Here is a tiny trained network, its code and every weight. The questions are about switching its units off for an input and a class, where a switched-off unit gives its printed mean instead of its output.

import numpy as np


def w(rows, s, z=0):
    codes = np.array(rows[::2]) - 128.0
    scale = np.full(codes.shape[1], s)
    scale[-1] = z or s
    return codes * scale


def norm(h):
    return h / np.sqrt((h * h).mean(-1, keepdims=True) + 1e-5)


def f(y):
    return y / 2 * (1 + np.tanh(0.7978845608 * (y + 0.044715 * y**3)))


def log_softmax(a):
    a = a - a.max(-1, keepdims=True)
    return a - np.log(np.exp(a).sum(-1, keepdims=True))


def net(x, mask):
    res = np.array(x, float).reshape(1, 6) / 4 @ E
    u = 0
    for l in range(4):
        y = f(norm(res) @ A[l][:, :-1].T + A[l][:, -1])
        res = res + np.where(mask[u : u + 4], y, B[l][:, -1]) @ B[l][:, :-1]
        u += 4
    return log_softmax(norm(res)[-1] @ U[:, :-1].T + U[:, -1])


A, B = {}, {}
E = w([
[126,123,129,128,128],'x0',
[128,125,131,130,126],'x1',
[81,71,75,84,213],'x2',
[115,107,53,140,76],'x3',
[250,144,72,69,141],'x4',
[130,125,129,128,130],'x5',
],0.0021)
A[0] = w([
[225,150,67,88,183,138],'L0N1',
[141,69,22,170,46,115],'L0N2',
[83,143,167,35,115,5],'L0N3',
[214,174,4,162,188,124],'L0N4',
],0.0028,0.0021)
B[0] = w([
[89,56,240,120,53,255],'L0N1',
[12,252,67,173,129,196],'L0N2',
[144,136,162,49,213,27],'L0N3',
[142,121,106,75,64,232],'L0N4',
],0.0029,0.00097)
A[1] = w([
[160,153,222,92,182,59],'L1N1',
[117,176,200,59,153,4],'L1N2',
[4,97,192,184,136,79],'L1N3',
[96,155,165,123,149,39],'L1N4',
],0.0038,0.0017)
B[1] = w([
[158,211,32,162,135,147],'L1N1',
[134,170,80,124,126,94],'L1N2',
[133,132,239,3,39,254],'L1N3',
[194,91,128,77,150,98],'L1N4',
],0.0034,0.0015)
A[2] = w([
[175,168,193,159,102,253],'L2N1',
[50,50,81,39,242,123],'L2N2',
[186,192,228,110,252,143],'L2N3',
[182,176,209,246,55,67],'L2N4',
],0.004,0.0025)
B[2] = w([
[121,59,87,143,161,251],'L2N1',
[234,151,162,253,85,207],'L2N2',
[61,153,11,125,29,185],'L2N3',
[172,98,123,172,184,198],'L2N4',
],0.0049,0.0026)
A[3] = w([
[252,111,55,48,112,126],'L3N1',
[241,88,66,49,142,101],'L3N2',
[249,94,101,14,94,127],'L3N3',
[42,51,84,155,36,251],'L3N4',
],0.0032,0.0018)
B[3] = w([
[4,131,174,128,134,180],'L3N1',
[69,191,253,137,148,160],'L3N2',
[67,64,184,107,156,164],'L3N3',
[202,190,81,25,241,252],'L3N4',
],0.0031,0.0032)
U = w([
[205,93,142,242,135,108],'0',
[41,103,221,46,110,87],'1',
[143,118,90,101,137,254],'2',
[106,175,2,104,122,49],'3',
],0.0068,0.0029)

Each question gives the input, the list of numbers given to net, and the class t.
The units are the neurons (one row each of A and B). Each row of codes is followed by its name. A weight is (code - 128) times the scale printed after its matrix; where a second scale follows, it is the last column's (A, B and U).
mask holds one flag per neuron, layer by layer. A switched-off neuron (its flag False) gives its mean, the last column of its row in B, instead of its output. The means were averaged over made-up inputs and are rounded, as every weight is.
A unit's drop is (log p(t) with every unit on - log p(t) with that unit switched off) / (log p(t) with every unit on - log p(t) with every unit switched off).
The circuit of an input: a set's keep is (log p(t) with only the set's units on - log p(t) with every unit switched off) / (log p(t) with every unit on - log p(t) with every unit switched off). Starting from the 12 units with the biggest drops (on a tie, the unit counted first), units are removed one at a time, each time the one whose removal leaves the highest keep (on an exact tie, the one counted first), for as long as the keep stays at least 0.8.
circuit, biggest first: the units of the circuit, biggest drop first
unit that matters most: the unit with the biggest drop
top k neurons: the k neurons with the biggest drops, biggest first
top k neurons in layer l: the k neurons of layer l with the biggest drops, biggest first
drop when u is switched off: that unit's drop, to one decimal
input [-1,4,-7,-8,4,8], class 3: top 2 neurons : L2N3, L1N3
input [-6,-7,-7,5,8,-2], class 1: top 3 neurons : L2N2, L3N1, L2N3
input [5,2,4,-6,7,1], class 1: circuit, biggest first : L3N2, L3N1, L0N1
input [-8,4,-4,-5,7,7], class 1: circuit, biggest first : L2N2, L3N1, L3N4
input [-4,-2,7,7,4,5], class 0: top 2 neurons in layer 2 : L2N2, L2N3
input [-7,-4,4,-4,0,-6], class 0: circuit, biggest first : L2N2
input [-5,0,-5,8,-5,7], class 3: circuit, biggest first : L2N2, L3N4
input [5,-2,6,4,-5,-1], class 0: top 2 neurons : L2N2, L0N1
input [0,-5,-5,-7,1,8], class 3: top 2 neurons : L2N3, L2N2
input [6,2,7,7,8,-4], class 1: top 4 neurons : L3N3, L0N4, L2N3, L3N1
input [7,-2,6,-2,5,5], class 0: top 2 neurons : L2N2, L1N3
input [6,5,5,7,7,7], class 1: top 3 neurons : L2N3, L0N4, L3N1
input [-8,-1,-3,-6,4,6], class 3: top 4 neurons : L2N3, L1N3, L2N2, L1N1
input [7,3,4,-7,7,1], class 1: top 3 neurons : L0N2, L3N1, L3N2
input [0,-1,5,2,7,4], class 1: unit that matters most : L0N4
input [7,3,-2,-7,5,4], class 3: top 3 neurons : L2N3, L1N3, L1N1
input [2,-5,7,-5,-6,6], class 0: top 3 neurons : L2N2, L0N1, L3N1
input [-3,1,-3,7,8,7], class 1: top 2 neurons : L2N3, L2N2
input [1,-1,0,-1,4,8], class 1: drop when L2N2 is switched off : 0.1
input [-7,-3,0,-6,1,-6], class 3: drop when L2N3 is switched off : 0.4
input [-5,3,3,-7,3,3], class 3: circuit, biggest first : L2N3
input [6,2,6,-6,4,4], class 0: drop when L0N2 is switched off : 0.1
input [-1,1,8,-5,-1,0], class 0: drop when L2N2 is switched off : 1.6
